Below are the code and all the weights of a small trained network. Each question names an input and a class and asks about switching units off, where a switched-off unit gives its printed mean instead of its output.

import numpy as np


def w(rows, s, z=0):
    codes = np.array(rows[::2]) - 128.0
    scale = np.full(codes.shape[1], s)
    scale[-1] = z or s
    return codes * scale


def f(y):
    return y / 2 * (1 + np.tanh(0.7978845608 * (y + 0.044715 * y**3)))


def log_softmax(a):
    a = a - a.max(-1, keepdims=True)
    return a - np.log(np.exp(a).sum(-1, keepdims=True))


def net(x, mask):
    res = np.array(x, float).reshape(1, 5) / 4 @ E
    y = f(res @ A[0][:, :-1].T + A[0][:, -1])
    res = res + np.where(mask, y, B[0][:, -1]) @ B[0][:, :-1]
    return log_softmax(res[-1] @ U[:, :-1].T + U[:, -1])


A, B = {}, {}
E = w([
[40,181,232,207,165,69],'x0',
[81,19,140,204,127,215],'x1',
[214,22,151,167,172,35],'x2',
[153,149,144,145,126,143],'x3',
[127,123,2,218,120,96],'x4',
],0.0082)
A[0] = w([
[113,123,170,74,152,142,122],'n1',
[177,149,146,84,130,47,69],'n2',
[120,105,186,70,158,122,67],'n3',
[141,201,157,215,123,119,145],'n4',
[98,123,206,67,142,159,92],'n5',
[114,173,89,122,102,74,53],'n6',
[156,46,161,165,146,113,60],'n7',
[100,135,59,191,99,97,121],'n8',
[159,112,182,65,191,168,133],'n9',
[101,36,109,180,128,228,84],'n10',
[119,178,81,125,38,194,117],'n11',
[25,136,213,178,110,69,121],'n12',
[12,173,96,95,149,181,2],'n13',
[81,78,161,187,76,185,80],'n14',
[117,182,132,139,55,187,43],'n15',
],0.011,0.0056)
B[0] = w([
[109,138,108,156,190,152,177],'n1',
[46,154,137,129,92,59,198],'n2',
[83,146,63,224,123,159,172],'n3',
[134,89,90,93,150,119,195],'n4',
[89,126,80,188,165,140,208],'n5',
[95,200,104,150,133,142,158],'n6',
[101,141,162,146,69,56,206],'n7',
[61,103,104,181,254,188,202],'n8',
[66,82,62,157,167,151,200],'n9',
[80,171,129,69,143,107,254],'n10',
[117,55,178,116,148,96,205],'n11',
[168,68,86,31,108,172,249],'n12',
[128,73,135,195,37,61,187],'n13',
[66,207,166,92,145,95,210],'n14',
[82,71,154,152,96,68,168],'n15',
],0.0092,0.0089)
U = w([
[113,145,74,207,174,146,81],'0',
[139,98,145,178,78,39,124],'1',
[93,250,121,76,111,94,114],'2',
[167,88,76,50,121,140,148],'3',
[139,139,109,123,133,114,246],'4',
[180,148,124,109,138,157,119],'5',
[195,176,155,137,76,157,59],'6',
],0.015,0.012)

Each question gives the input, the list of numbers given to net, and the class t.
The units are the neurons (one row each of A and B). Each row of codes is followed by its name. A weight is (code - 128) times the scale printed after its matrix; where a second scale follows, it is the last column's (A, B and U).
mask holds one flag per neuron, in row order. A switched-off neuron (its flag False) gives its mean, the last column of its row in B, instead of its output. The means were averaged over made-up inputs and are rounded, as every weight is.
A unit's drop is (log p(t) with every unit on - log p(t) with that unit switched off) / (log p(t) with every unit on - log p(t) with every unit switched off).
The circuit of an input: a set's keep is (log p(t) with only the set's units on - log p(t) with every unit switched off) / (log p(t) with every unit on - log p(t) with every unit switched off). Starting from the 12 units with the biggest drops (on a tie, the unit counted first), units are removed one at a time, each time the one whose removal leaves the highest keep (on an exact tie, the one counted first), for as long as the keep stays at least 0.8.
circuit, biggest first: the units of the circuit, biggest drop first
unit that matters most: the unit with the biggest drop
top k neurons: the k neurons with the biggest drops, biggest first
drop when u is switched off: that unit's drop, to one decimal
input [8,3,7,8,5], class 3: unit that matters most : n12
input [4,8,5,-5,-6], class 2: circuit, biggest first : n14, n10
input [6,0,6,7,6], class 4: circuit, biggest first : n12, n13
input [4,-6,8,-8,-8], class 0: circuit, biggest first : n3, n9
input [5,8,2,-8,0], class 2: circuit, biggest first : n14, n10
input [-8,0,4,1,8], class 0: top 3 neurons : n8, n12, n4
input [-4,-7,7,-1,-2], class 1: top 4 neurons : n10, n2, n14, n12
input [7,6,2,-3,-3], class 3: top 2 neurons : n12, n2
input [-7,4,7,2,-2], class 1: top 2 neurons : n7, n12
input [1,6,-2,-6,5], class 2: circuit, biggest first : n10, n14
input [-6,-6,4,-7,8], class 0: top 2 neurons : n8, n12
input [-1,-6,6,0,-8], class 0: circuit, biggest first : n9, n3
input [-6,1,-8,-3,-6], class 1: circuit, biggest first : n13, n15
input [4,7,2,6,-7], class 0: unit that matters most : n5
input [6,6,6,-8,-7], class 4: top 3 neurons : n12, n7, n8
input [8,1,-4,5,5], class 3: top 2 neurons : n12, n4
input [7,4,1,-8,7], class 4: top 2 neurons : n12, n5
input [-5,6,1,5,-3], class 2: top 2 neurons : n10, n12
input [5,-8,7,-6,-8], class 0: top 3 neurons : n3, n9, n5
input [-1,-5,-6,-5,-1], class 1: top neuron : n13
input [-4,6,-2,1,5], class 2: top 2 neurons : n10, n14
input [-5,-8,2,-6,5], class 2: top 2 neurons : n2, n6
input [2,5,-7,1,4], class 1: drop when n13 is switched off : 0.7
input [4,1,-6,-3,-8], class 0: drop when n5 is switched off : 0.2
input [-7,-5,8,-5,0], class 1: drop when n2 is switched off : 0.3
